Below is a small trained network, with its code and all its weights. Each question gives an input and a target symbol and asks what happens when units are switched off, that is, made to give their printed mean instead of their output.

import numpy as np


def w(rows, s, z=0):
    codes = np.array(rows[::2]) - 128.0
    scale = np.full(codes.shape[1], s)
    scale[-1] = z or s
    return codes * scale


def softmax(a):
    e = np.exp(a - a.max(-1, keepdims=True))
    return e / e.sum(-1, keepdims=True)


def log_softmax(a):
    a = a - a.max(-1, keepdims=True)
    return a - np.log(np.exp(a).sum(-1, keepdims=True))


def net(x, mask):
    ids = ['ΔΛΠΣαβγεημτφω'.index(c) for c in x.split()]
    T = len(ids)
    res = E[ids] + P[:T]
    u = 0
    for l in range(3):
        r = res
        for j in range(2):
            rows = slice(3 * j, 3 * j + 3)
            q, k, v = (r @ M[l][rows].T for M in (Q, K, V))
            z = softmax(np.where(np.tri(T) > 0, q @ k.T / 3**0.5, -1e9)) @ v
            o = O[l][rows]
            res = res + np.where(mask[u + j], z, o[:, -1]) @ o[:, :-1]
        u += 2
    return log_softmax(res[-1] @ U[:, :-1].T + U[:, -1])


Q, K, V, O = {}, {}, {}, {}
E = w([
[44,114,245,88,132,74,68,129,196,183],'Δ',
[212,40,238,218,196,109,122,134,193,182],'Λ',
[206,96,64,24,144,144,114,135,209,211],'Π',
[136,86,155,76,118,73,151,142,113,251],'Σ',
[160,132,140,161,194,154,36,125,184,32],'α',
[108,207,101,119,70,230,66,130,165,120],'β',
[76,88,63,10,197,37,168,55,163,110],'γ',
[142,68,173,2,142,211,103,153,112,132],'ε',
[234,104,96,155,205,150,165,93,143,114],'η',
[162,156,173,101,131,41,172,174,198,54],'μ',
[226,239,76,219,172,16,60,132,143,181],'τ',
[71,130,212,108,217,131,165,36,85,85],'φ',
[67,53,108,195,226,174,55,61,125,171],'ω',
],0.0089)
P = w([
[192,71,169,86,58,93,76,1,113,43],'0',
[115,92,143,142,120,128,163,126,171,133],'1',
[220,80,169,89,127,100,23,25,196,24],'2',
[102,130,141,134,163,141,170,156,167,158],'3',
[215,112,167,74,164,120,15,41,189,35],'4',
[86,165,135,130,196,150,181,185,160,177],'5',
[213,144,167,55,204,118,32,56,171,48],'6',
[67,194,132,127,232,166,186,208,148,193],'7',
[207,183,160,50,242,126,38,70,154,63],'8',
],0.0094)
Q[0] = w([
[163,141,145,98,153,80,127,108,164,121],'0.h0',
[137,188,195,100,152,116,85,120,118,109],'0.h0',
[127,78,66,183,93,100,164,155,121,156],'0.h0',
[80,134,101,254,62,146,149,114,10,102],'0.h1',
[153,130,184,158,162,205,109,129,145,92],'0.h1',
[165,152,144,94,130,116,63,127,146,91],'0.h1',
],0.0088)
K[0] = w([
[143,102,106,182,180,101,142,150,130,112],'0.h0',
[109,134,104,139,158,126,152,186,141,183],'0.h0',
[159,128,147,110,76,65,53,41,128,79],'0.h0',
[166,76,145,144,5,100,90,16,122,71],'0.h1',
[160,157,140,189,137,193,107,175,137,104],'0.h1',
[87,150,172,138,163,171,128,140,107,117],'0.h1',
],0.011)
V[0] = w([
[75,134,113,152,224,165,231,212,194,175],'0.h0',
[103,176,120,76,119,152,116,140,77,106],'0.h0',
[99,83,135,168,3,126,159,114,111,112],'0.h0',
[181,51,184,133,126,140,92,148,84,7],'0.h1',
[190,64,195,150,68,107,99,223,138,161],'0.h1',
[188,154,210,115,53,123,134,39,9,130],'0.h1',
],0.0053)
O[0] = w([
[159,166,145,75,192,151,89,186,3,70,175],'0.h0',
[81,139,115,147,92,166,153,152,112,135,54],'0.h0',
[131,170,109,67,13,131,150,54,196,139,27],'0.h0',
[138,111,153,160,96,151,192,63,104,60,113],'0.h1',
[158,51,248,140,56,134,165,141,26,156,106],'0.h1',
[114,197,124,202,31,129,163,2,103,175,3],'0.h1',
],0.0058,0.0034)
Q[1] = w([
[133,126,117,126,171,144,102,90,136,2],'1.h0',
[102,181,115,136,87,121,125,148,73,158],'1.h0',
[154,107,102,140,167,154,99,97,135,90],'1.h0',
[129,127,106,109,55,131,202,180,100,116],'1.h1',
[86,112,156,128,76,95,189,171,56,125],'1.h1',
[121,117,177,126,166,140,95,79,152,104],'1.h1',
],0.0097)
K[1] = w([
[133,121,147,118,254,134,134,161,134,160],'1.h0',
[130,111,156,99,71,125,94,113,127,129],'1.h0',
[137,117,125,147,208,162,143,137,112,169],'1.h0',
[168,107,136,99,42,100,108,78,174,86],'1.h1',
[132,93,181,103,74,109,82,55,116,93],'1.h1',
[83,145,161,136,168,156,170,157,102,138],'1.h1',
],0.012)
V[1] = w([
[199,114,140,146,121,154,115,97,103,144],'1.h0',
[125,136,106,113,107,99,120,48,102,90],'1.h0',
[116,117,160,189,133,205,212,136,136,158],'1.h0',
[169,68,43,112,129,81,166,56,52,239],'1.h1',
[81,73,108,125,155,94,3,49,93,72],'1.h1',
[7,125,186,92,135,184,169,140,63,176],'1.h1',
],0.0074)
O[1] = w([
[82,168,151,83,143,141,90,113,84,152,225],'1.h0',
[167,175,131,75,98,82,69,141,166,165,159],'1.h0',
[140,130,93,161,240,139,127,47,90,154,1],'1.h0',
[69,91,62,95,201,52,77,75,57,145,25],'1.h1',
[54,8,69,178,140,98,99,195,192,56,114],'1.h1',
[60,202,170,108,178,153,141,61,254,114,2],'1.h1',
],0.0071,0.0019)
Q[2] = w([
[115,84,247,132,156,126,61,120,126,108],'2.h0',
[86,79,184,109,150,124,117,120,147,167],'2.h0',
[147,109,201,139,157,91,91,142,129,100],'2.h0',
[2,160,92,140,65,124,158,132,129,180],'2.h1',
[162,108,126,155,151,173,72,158,124,170],'2.h1',
[87,129,139,100,150,129,154,140,148,173],'2.h1',
],0.011)
K[2] = w([
[72,209,77,167,189,164,189,254,109,201],'2.h0',
[50,104,155,164,149,120,166,165,106,182],'2.h0',
[117,178,121,115,210,153,159,223,109,138],'2.h0',
[204,71,148,88,65,100,35,2,153,45],'2.h1',
[161,157,152,106,218,147,107,194,142,134],'2.h1',
[198,94,110,152,134,168,104,105,123,145],'2.h1',
],0.0079)
V[2] = w([
[94,225,91,211,138,67,138,198,129,246],'2.h0',
[173,152,103,16,196,237,148,140,175,118],'2.h0',
[128,90,90,148,154,124,251,114,127,102],'2.h0',
[179,210,143,216,142,113,112,88,107,2],'2.h1',
[175,118,96,8,134,60,146,132,120,34],'2.h1',
[101,112,246,110,203,21,192,148,167,137],'2.h1',
],0.0065)
O[2] = w([
[146,113,51,113,76,146,125,131,171,222,43],'2.h0',
[74,106,182,192,79,71,85,117,98,152,146],'2.h0',
[126,215,86,164,106,77,106,109,112,100,116],'2.h0',
[255,116,103,160,139,178,39,102,147,99,61],'2.h1',
[102,187,100,154,48,162,108,111,97,106,219],'2.h1',
[164,127,16,143,100,125,228,104,141,118,253],'2.h1',
],0.0094,0.0037)
U = w([
[148,130,213,86,95,138,92,130,198,166,118],'Δ',
[155,69,148,161,82,95,210,94,207,172,176],'Λ',
[100,208,111,40,136,108,158,111,133,171,106],'Π',
[158,82,59,101,90,165,84,179,130,188,167],'Σ',
[163,43,159,195,98,159,107,169,136,71,73],'α',
[176,246,137,80,43,213,156,135,139,106,169],'β',
[82,74,76,65,209,96,81,180,187,73,3],'γ',
[66,42,158,123,85,141,142,178,29,125,164],'ε',
[163,76,127,130,202,187,212,87,59,129,82],'η',
[115,127,29,166,74,61,175,179,102,79,170],'μ',
[179,198,118,121,162,50,39,134,3,163,159],'τ',
[77,181,228,142,128,102,167,53,132,95,89],'φ',
[117,169,54,190,149,124,100,35,234,162,222],'ω',
],0.0055,0.0043)

Each question gives the input, a string of symbols that net reads in full, and the target symbol t.
The units are the heads (3 rows each of Q, K, V and O). Each row of codes is followed by its name. A weight is (code - 128) times the scale printed after its matrix; where a second scale follows, it is the last column's (O and U).
mask holds one flag per head, layer by layer. A switched-off head (its flag False) gives its mean, the last column of its rows in O, instead of its output. The means were averaged over made-up inputs and are rounded, as every weight is.
A unit's drop is (log p(t) with every unit on - log p(t) with that unit switched off) / (log p(t) with every unit on - log p(t) with every unit switched off).
The circuit of an input: a set's keep is (log p(t) with only the set's units on - log p(t) with every unit switched off) / (log p(t) with every unit on - log p(t) with every unit switched off). Starting from all 6 units, units are removed one at a time, each time the one whose removal leaves the highest keep (on an exact tie, the one counted first), for as long as the keep stays at least 0.8.
units of the circuit, in order: the units of the circuit, biggest drop first
unit that matters most: the unit with the biggest drop
which heads matter: for each layer, one digit per head in row order, 1 if its drop is at least 0.15 and else 0, layers parted by /
drop when u is switched off: that unit's drop, to one decimal
input α γ ε α β Σ Σ ω, target ω: units of the circuit, in order : 1.h1; 2.h0
input α Δ η μ, target μ: units of the circuit, in order : 2.h1; 1.h1; 0.h1
input γ τ Δ, target Σ: unit that matters most : 2.h0
input α τ Δ φ, target φ: which heads matter : 10 / 11 / 10
input η μ ε β ε η ω η μ, target τ: which heads matter : 10 / 01 / 10
input ε η η Σ, target Σ: units of the circuit, in order : 2.h0; 0.h1; 1.h1; 1.h0
input ε β η μ τ μ ε φ, target φ: units of the circuit, in order : 1.h1; 2.h0; 0.h0
input Σ μ φ η α γ, target γ: units of the circuit, in order : 0.h1; 2.h0
input ω μ ε γ, target γ: which heads matter : 11 / 01 / 10
input ε φ φ η β η α, target τ: which heads matter : 10 / 01 / 10
input β ε α τ ω α ε β η, target Δ: units of the circuit, in order : 1.h1; 2.h0; 2.h1
input Λ Δ ε ε Δ Λ, target Λ: units of the circuit, in order : 2.h1; 2.h0; 1.h1
input ω Σ ε, target Π: units of the circuit, in order : 1.h1; 2.h1; 2.h0; 0.h0
input Δ β η ω ω η ω ω, target ω: units of the circuit, in order : 1.h1; 2.h0; 2.h1
input μ γ η β ω α γ Σ Δ, target Π: units of the circuit, in order : 1.h1; 2.h1
input η α η, target α: units of the circuit, in order : 1.h1; 2.h1
input μ Δ μ μ, target μ: units of the circuit, in order : 2.h1; 0.h1; 1.h1
input ε φ β η μ α Σ Λ Σ, target η: which heads matter : 10 / 10 / 01
input β Λ ω μ ε, target β: units of the circuit, in order : 1.h1; 2.h1
input ε ω η φ Λ, target ω: units of the circuit, in order : 1.h1; 2.h1; 0.h1
input τ φ τ Π φ, target ε: which heads matter : 01 / 10 / 11
input η ω η, target γ: which heads matter : 01 / 01 / 01
input μ ε μ Δ η μ μ η, target η: unit that matters most : 1.h0
input γ η γ, target τ: unit that matters most : 1.h1
input φ γ η, target μ: which heads matter : 00 / 01 / 01
input ε α Σ φ γ, target ω: drop when 2.h1 is switched off : 0.3
input φ φ τ, target ω: drop when 2.h0 is switched off : 0.0
